Here is a tiny trained network, its code and every weight. The questions are about switching its units off for an input and a class, where a switched-off unit gives its printed mean instead of its output.

import numpy as np


def w(rows, s, z=0):
    codes = np.array(rows[::2]) - 128.0
    scale = np.full(codes.shape[1], s)
    scale[-1] = z or s
    return codes * scale


def f(y):
    return np.maximum(y, 0)


def log_softmax(a):
    a = a - a.max(-1, keepdims=True)
    return a - np.log(np.exp(a).sum(-1, keepdims=True))


def net(x, mask):
    res = np.array(x, float).reshape(1, 4) / 4 @ E
    y = f(res @ A[0][:, :-1].T + A[0][:, -1])
    res = res + np.where(mask, y, B[0][:, -1]) @ B[0][:, :-1]
    return log_softmax(res[-1] @ U[:, :-1].T + U[:, -1])


A, B = {}, {}
E = w([
[85,173,68,106,110,186],'x0',
[97,137,142,6,135,124],'x1',
[182,37,111,105,187,78],'x2',
[201,158,97,65,79,86],'x3',
],0.011)
A[0] = w([
[150,78,142,145,142,102,164],'N0',
[65,155,249,118,115,110,112],'N1',
[104,122,140,170,104,134,147],'N2',
[168,144,121,75,146,98,77],'N3',
[146,106,164,156,141,143,170],'N4',
[126,147,131,111,153,120,13],'N5',
[99,107,145,140,147,126,187],'N6',
[144,163,141,153,119,132,53],'N7',
[38,156,97,126,116,165,98],'N8',
[143,175,126,130,101,85,42],'N9',
[181,96,113,68,85,117,122],'N10',
[188,118,129,28,127,107,166],'N11',
[188,185,139,158,76,139,170],'N12',
[120,141,116,115,129,98,50],'N13',
[175,155,135,139,160,140,54],'N14',
[151,133,97,119,134,111,5],'N15',
[76,150,85,126,127,171,241],'N16',
[96,171,126,192,127,163,141],'N17',
[156,111,106,160,116,117,144],'N18',
[165,194,144,153,72,110,150],'N19',
[96,100,117,117,85,102,6],'N20',
[75,100,121,157,150,131,190],'N21',
[164,137,82,137,111,173,222],'N22',
],0.017,0.0027)
B[0] = w([
[172,92,90,202,129,160,196],'N0',
[4,152,227,82,115,96,205],'N1',
[119,131,92,71,127,142,171],'N2',
[153,178,151,102,176,99,195],'N3',
[154,96,166,148,207,142,171],'N4',
[106,136,95,137,132,111,139],'N5',
[123,74,122,108,167,127,169],'N6',
[125,126,71,108,144,102,152],'N7',
[95,130,119,162,181,225,223],'N8',
[165,101,90,117,164,128,158],'N9',
[149,211,122,147,116,139,212],'N10',
[172,197,83,45,74,112,253],'N11',
[209,115,106,114,161,91,193],'N12',
[127,135,107,137,161,131,142],'N13',
[131,136,127,163,113,129,140],'N14',
[130,162,161,147,113,125,150],'N15',
[62,129,70,130,130,159,215],'N16',
[112,182,89,39,142,127,213],'N17',
[135,149,174,170,145,150,167],'N18',
[201,106,94,60,129,126,191],'N19',
[135,121,102,149,168,117,134],'N20',
[146,88,70,105,145,174,185],'N21',
[130,161,161,103,223,123,181],'N22',
],0.023,0.014)
U = w([
[183,239,70,68,147,93,199],'0',
[35,123,170,71,86,78,136],'1',
[18,166,114,102,166,225,183],'2',
[175,69,84,182,174,164,90],'3',
[84,99,59,117,70,138,27],'4',
[189,203,161,255,129,123,3],'5',
],0.0088,0.0025)

Each question gives the input, the list of numbers given to net, and the class t.
The units are the neurons (one row each of A and B). Each row of codes is followed by its name. A weight is (code - 128) times the scale printed after its matrix; where a second scale follows, it is the last column's (A, B and U).
mask holds one flag per neuron, in row order. A switched-off neuron (its flag False) gives its mean, the last column of its row in B, instead of its output. The means were averaged over made-up inputs and are rounded, as every weight is.
A unit's drop is (log p(t) with every unit on - log p(t) with that unit switched off) / (log p(t) with every unit on - log p(t) with every unit switched off).
The circuit of an input: a set's keep is (log p(t) with only the set's units on - log p(t) with every unit switched off) / (log p(t) with every unit on - log p(t) with every unit switched off). Starting from the 12 units with the biggest drops (on a tie, the unit counted first), units are removed one at a time, each time the one whose removal leaves the highest keep (on an exact tie, the one counted first), for as long as the keep stays at least 0.8.
circuit, biggest first: the units of the circuit, biggest drop first
top k neurons: the k neurons with the biggest drops, biggest first
drop of u: that unit's drop, to one decimal
input [-7,5,-1,-6], class 1: circuit, biggest first -> [N1, N8]
input [-8,8,-4,-1], class 1: circuit, biggest first -> [N1]
input [-6,3,-1,-1], class 1: top 2 neurons -> [N8, N1]
input [-5,-5,-1,-7], class 2: top 2 neurons -> [N17, N1]
input [7,-6,5,0], class 2: top 3 neurons -> [N11, N12, N19]
input [-2,1,1,-2], class 3: top 2 neurons -> [N11, N17]
input [-7,-8,-3,-4], class 3: top 2 neurons -> [N11, N4]
input [-4,-6,7,7], class 5: top 3 neurons -> [N0, N18, N17]
input [-5,0,8,-1], class 5: top 2 neurons -> [N0, N17]
input [-8,-8,6,8], class 5: top 2 neurons -> [N0, N18]
input [-7,-7,3,7], class 5: drop of N0 -> 0.4
input [6,0,2,-4], class 2: drop of N21 -> 0.0
input [-3,3,-4,0], class 1: drop of N1 -> 0.1
input [3,6,-6,3], class 2: circuit, biggest first -> [N8]
